Below is a small trained network, with its code and all its weights. Each question gives an input and a class and asks what happens when units are switched off, that is, made to give their printed mean instead of their output.

import numpy as np


def w(rows, s, z=0):
    codes = np.array(rows[::2]) - 128.0
    scale = np.full(codes.shape[1], s)
    scale[-1] = z or s
    return codes * scale


def f(y):
    return np.maximum(y, 0)


def log_softmax(a):
    a = a - a.max(-1, keepdims=True)
    return a - np.log(np.exp(a).sum(-1, keepdims=True))


def net(x, mask):
    res = np.array(x, float).reshape(1, 7) / 4 @ E
    y = f(res @ A[0][:, :-1].T + A[0][:, -1])
    res = res + np.where(mask, y, B[0][:, -1]) @ B[0][:, :-1]
    return log_softmax(res[-1] @ U[:, :-1].T + U[:, -1])


A, B = {}, {}
E = w([
[125,120,129,127],'x0',
[132,131,125,129],'x1',
[126,129,127,130],'x2',
[128,124,127,127],'x3',
[199,143,208,57],'x4',
[104,254,115,220],'x5',
[181,95,145,251],'x6',
],0.0095)
A[0] = w([
[2,208,111,75,40],'neuron 1',
[189,101,169,6,154],'neuron 2',
[7,169,86,79,252],'neuron 3',
[129,142,171,27,89],'neuron 4',
[207,220,238,121,100],'neuron 5',
[134,71,210,155,234],'neuron 6',
],0.0063,0.0031)
B[0] = w([
[223,48,62,136,200],'neuron 1',
[51,190,228,147,254],'neuron 2',
[172,88,124,52,247],'neuron 3',
[1,212,208,200,202],'neuron 4',
[202,55,111,43,202],'neuron 5',
[148,106,98,130,203],'neuron 6',
],0.0087,0.0064)
U = w([
[171,71,152,26,159],'0',
[236,91,55,143,214],'1',
[17,255,170,233,6],'2',
],0.0081,0.0017)

Each question gives the input, the list of numbers given to net, and the class t.
The units are the neurons (one row each of A and B). Each row of codes is followed by its name. A weight is (code - 128) times the scale printed after its matrix; where a second scale follows, it is the last column's (A, B and U).
mask holds one flag per neuron, in row order. A switched-off neuron (its flag False) gives its mean, the last column of its row in B, instead of its output. The means were averaged over made-up inputs and are rounded, as every weight is.
A unit's drop is (log p(t) with every unit on - log p(t) with that unit switched off) / (log p(t) with every unit on - log p(t) with every unit switched off).
The circuit of an input: a set's keep is (log p(t) with only the set's units on - log p(t) with every unit switched off) / (log p(t) with every unit on - log p(t) with every unit switched off). Starting from all 6 units, units are removed one at a time, each time the one whose removal leaves the highest keep (on an exact tie, the one counted first), for as long as the keep stays at least 0.8.
units of the circuit, in order: the units of the circuit, biggest drop first
k most important neurons: the k neurons with the biggest drops, biggest first
drop of u: that unit's drop, to one decimal
input [-5,0,-8,0,-8,5,0], class 1: units of the circuit, in order -> (neuron 2; neuron 4)
input [-4,4,8,6,-7,8,-1], class 1: most important neuron -> (neuron 1)
input [0,-6,7,-2,3,-3,-4], class 2: units of the circuit, in order -> (neuron 4; neuron 2)
input [-8,2,-3,0,6,-6,-3], class 2: units of the circuit, in order -> (neuron 4; neuron 2)
input [4,-1,-2,3,7,-4,0], class 2: 4 most important neurons -> (neuron 2; neuron 4; neuron 3; neuron 1)
input [-7,0,2,2,-2,7,-3], class 1: units of the circuit, in order -> (neuron 1; neuron 2)
input [2,-3,6,-8,4,6,6], class 1: 3 most important neurons -> (neuron 5; neuron 2; neuron 4)
input [-8,0,2,2,-1,6,-6], class 1: 2 most important neurons -> (neuron 1; neuron 2)
input [8,7,3,-4,8,-1,-1], class 2: 3 most important neurons -> (neuron 4; neuron 2; neuron 3)
input [-5,-7,-4,3,5,5,0], class 0: 2 most important neurons -> (neuron 5; neuron 1)
input [-4,-5,1,-1,4,6,1], class 1: 3 most important neurons -> (neuron 5; neuron 2; neuron 4)
input [0,-3,4,8,6,7,-5], class 0: drop of neuron 6 -> 0.0
input [-6,2,-8,-2,7,-3,0], class 2: drop of neuron 3 -> 0.2
input [-2,8,2,2,4,-4,-5], class 2: most important neuron -> (neuron 4)
input [0,3,-8,4,-8,6,-6], class 1: drop of neuron 1 -> 0.1
input [-7,-8,0,-1,-1,3,-1], class 1: 2 most important neurons -> (neuron 2; neuron 4)
